[ .53  .40  .35  .08 -.32] ⇒ .53, -.32

[-.21 -.06 -.61  .21 -.28] ⇒ -.21, -.28

[-.27  .14  .52  .36 -.21] ⇒ -.27, -.21

[-.59  .02  .50 -.07  .16] ⇒ -.59, .16

[[ .18 -.56 -.61  .04 -.25]
 [-.01  .15  .17 -.01  .20]
 [-.19  .48  .36 -.08  .20]] ⇒ .18, .20

[ .00 -.45  .03 -.03] ⇒ .00, -.03
---
[[  87.2   87.5   84.8   79.1   81.2]
 [ -29.2  199.6  176.9 -164.2   24.5]] out -164.2

[-159.98    5.82 -136.85  131.91   36.35] out 131.91

[[-0.05  0.15 -0.05 -0.07 -0.14 -0.01]
 [-0.04  0.05 -0.07 -0.03 -0.13 -0.04]
 [-0.01  0.10 -0.06 -0.03 -0.14 -0.02]] out -0.14

[-0.185 -1.223 -0.532 -0.601  1.703] out -0.601

[[ 0.28 -0.61 -0.42  0.34 -1.16]
 [ 0.77 -0.86 -0.23  1.10 -1.52]] out 1.10

[[-0.92  1.78  1.08 -1.03  0.70]
 [ 0.96 -0.46 -1.15 -0.28  0.78]] out -0.28

[[ 19.5  -0.1   4.3  -1.8]
 [ 16.9   3.3  -1.7   6.9]
 [  7.0   7.7 -13.2  18.5]] out -13.2
---
[ .58 -.45 -.32 -.64 -.34] Out: -.32

[[-.02  .20 -.05  .40  .01 -.05]
 [ .39 -.16 -.55  .58  .60 -.48]] Out: -.05

[-.02  .29 -.55 -.28 -.22] Out: -.55

[[ .10 -.43  .53  .40]
 [-.04  .12  .33  .37]
 [-.32  .51  .26  .34]] Out: .53

[[-.57 -.17  .31 -.47 -.22  .23]
 [ .09 -.41 -.21  .37 -.49 -.26]] Out: .31

[ .11  .25 -.04 -.57  .11 -.27  .15] Out: -.04

[ .19  .49  .16 -.15  .39  .05  .06] Out: .16

[ .02  .45 -.29  .03 -.07  .05] Out: -.29

[-.48 -.09 -.15 -.34  .17  .04 -.32] Out: -.15
---
[[253, 649, 696, 204, 528, 760, 620],
 [299, 490, 360, 323, 813, 293, 202]] ans = 204

[62, 82, 34, 40, 30, 14] ans = 40

[112, 47, 155, 138, 255] ans = 138

[255, 204, 34, 102, 127] ans = 102

[-33, 2, 37, 16, -4, 5] ans = 16

[-382, 398, 144, -826, 720, 751, -905] ans = -826

[597, 472, 874, 584, 906, 236] ans = 584

[182, 113, 140, 69, 192, 13, 201] ans = 69

[[1, 2, 3, 3, 3, 4],
 [1, 8, 2, 6, 3, 5],
 [1, 8, 1, 8, 3, 6]] ans = 3
---
-.24, .20, -.16, .09, -.09, -.54, .03 ans = -.16
.45, .12, .07, .63 ans = .07
.50, .25, .37, .12, -.01, -.23, -.05 ans = .37
.11, .48, .38, .13 ans = .38
.30, .60, .25, .19, .04 ans = .25
.13, -.61, .42, .50, .03, -.17 ans = .42
---
.51, .10, .20, .11, .26, -.09
-.12, -.48, -.33, -.30, -.14, -.37
.40, -.62, -.39, -.09, .05, -.60
=> .11

-.31, -.02, .20, -.06, -.20, .23
-.32, -.26, .29, -.35, -.22, .32
.18, -.50, -.30, .26, -.22, .09
=> -.06

-.17, -.43, -.10, .25, -.37, -.44
.40, -.60, .20, .39, -.12, -.09
-.11, -.42, -.28, .38, -.55, -.32
=> .25

-.22, .01, .52, .01, -.18, -.02
-.23, .09, -.35, .09, .02, -.36
.18, .01, .44, .01, -.15, .11
=> .01

-.25, .17, -.39, -.27, .33, -.12
-.03, .31, .03, -.08, .13, .26
.12, .15, -.57, .19, .35, -.20
=> -.27

.00, .02, .12, .45, .11, .01
.49, .13, .05, .04, -.04, .15
.03, .42, .33, .04, -.04, .00
=> .45
---
array([[-.41, -.55,  .20, -.34],
       [-.42,  .35, -.11,  .64]]) Out: -.42

array([-.43, -.18, -.17, -.41,  .47]) Out: .47

array([[ .15, -.29, -.33, -.55, -.21, -.44,  .19],
       [ .00, -.30, -.32, -.43, -.25, -.46,  .26]]) Out: -.21

array([[ .08, -.31,  .10, -.47, -.24],
       [-.44,  .29,  .43,  .31, -.22],
       [ .11, -.21, -.15,  .47,  .43]]) Out: -.24

array([[-.01,  .14,  .00,  .18, -.35, -.07],
       [ .58,  .18,  .33,  .16,  .43,  .50]]) Out: -.35

array([[ .61,  .32, -.04,  .06,  .49],
       [-.11, -.16, -.13,  .09, -.27]]) Out: .49

array([ .10, -.12,  .37, -.25, -.46,  .22, -.27]) Out: -.46

array([ .64, -.04, -.26, -.31,  .57, -.62, -.56]) Out: .57
---
((299, 808, 477, 465), (348, 800, 683, 672), (248, 579, 721, 658)) → 348
(749, -752, 924, 820) → 820
((-393, -492, -80, 138, -471, 925), (-843, -944, -281, -912, -22, -174)) → -843
((134, 147, 196, 69, 60), (106, 126, 161, 87, 82), (189, 143, 236, 150, 123)) → 82
(5923, 8662, 7179, 8510, 2158) → 7179
((6, 9, 8, 6, 4, 5), (3, 7, 8, 5, 0, 5)) → 4
((-109, 807, 719, -839, 423, 304), (396, -103, -914, 889, 1, 595)) → -109
(27, 770, 578, 304, 428, 654) → 428
(39, 35, 27, -5, -42) → 27
---
[-.24  .15  .13 -.58 -.21] yields -.24
[-.19 -.50 -.32 -.29] yields -.19
[ .62 -.36  .33  .47] yields .62
[ .47  .37 -.29  .36] yields .47
[ .01  .18  .12 -.04 -.22  .53 -.55] yields .01
[ .60 -.45 -.56  .00] yields .60
---
[123, 177, 155, 97, 43, 201, 79] yields 201, 43
[[3, 3, 8, 2], [3, 3, 0, 3]] yields 8, 0
[21, 204, 157, 180, 234] yields 234, 21
[709, 841, 563, 31] yields 841, 31
[[182, 117, 155, 105, 191, 145], [196, 56, 120, 76, 215, 135]] yields 215, 56
[6, 84, 85, 97, 95] yields 97, 6
---
 0.03  -0.08   0.15   0.14  -0.10
 0.07  -0.02   0.15   0.17  -0.12
>> 0.15

-166.5  -180.6  -211.5   124.4  -219.2  -183.9    -8.7
-182.3  -215.4  -214.7   106.0  -225.8  -188.5   166.8
>> -214.7

 -2.707  -20.572  -16.028   -4.203    0.691
 14.222   -4.063   19.069   21.157   12.017
>> 19.069

-1.25  -1.74  -0.29  -0.05   2.08  -2.14
 0.39  -1.21   0.37  -1.46   0.67  -0.74
>> 0.37

  4.450   11.409   -3.565  -18.061    8.021   -7.628
 12.037    9.826  -17.224  -19.090  -12.342   -8.488
>> -17.224

-1.16  -1.34   2.02   1.25
 0.12   0.33   0.59   1.09
>> 0.59

 0.154  -0.009   0.154   0.117
 0.207  -0.153   0.165   0.140
>> 0.165

-230.627  -229.291    54.414  -216.847  -106.826   -45.854  -179.956
   8.935    18.042   134.364   -47.370   141.922   144.009  -201.080
>> 134.364
---
array([[114, 149, 136, 130],
       [191,  93, 167, 123],
       [134,  88, 177,  37]]) value 114

array([[-25, -14, -39,  30, -10, -17],
       [-36,  -7, -45, -11,  21, -10],
       [ -2, -10, -12, -13, -14, -10]]) value -25

array([[47, 63, 36, 51, 54],
       [37, 84, 36, 55, 54],
       [49, 19, 68, 50, 43]]) value 47

array([[6914, 7801, 8425, 5863, 7299, 5871, 6527],
       [5541, 8748, 5107, 7722, 2262, 8067, 7699],
       [5647, 8050, 6213, 6841, 5060, 7930, 8724]]) value 6914

array([[113, 112, 121, 155],
       [ 84, 130, 119, 202],
       [ 88,  61, 139, 128]]) value 113

array([[31, 46, 26, 88],
       [33, 77,  9, 31],
       [40, 57, 95, 48]]) value 31
---
[[-.05 -.23  .18  .06  .15 -.10  .12]
 [-.13 -.25  .52  .01  .14 -.41  .30]
 [-.05  .03  .11  .00 -.09 -.14  .07]] gives .03

[ .49 -.51  .02 -.25 -.27  .22 -.27] gives -.51

[[-.09 -.03  .24 -.36  .09]
 [-.51  .36 -.10 -.16  .23]
 [-.18 -.01 -.38  .08  .40]] gives -.01

[-.08  .62  .32  .08 -.33 -.24] gives .62

[[ .58  .17  .12  .03 -.07  .51 -.05]
 [ .05 -.26 -.08  .08  .41  .19  .12]
 [ .33 -.01  .12 -.29 -.20  .04  .12]] gives -.01

[[-.28 -.39 -.32 -.21  .09 -.50 -.53]
 [-.42 -.39 -.43 -.44 -.42 -.36 -.29]] gives -.39

[[ .12  .18 -.28 -.25]
 [-.26  .30 -.07 -.18]
 [-.23 -.53  .52  .21]] gives -.53

[[-.32 -.49  .35  .24]
 [-.18 -.34  .25  .56]
 [-.19  .28  .63 -.01]] gives .28
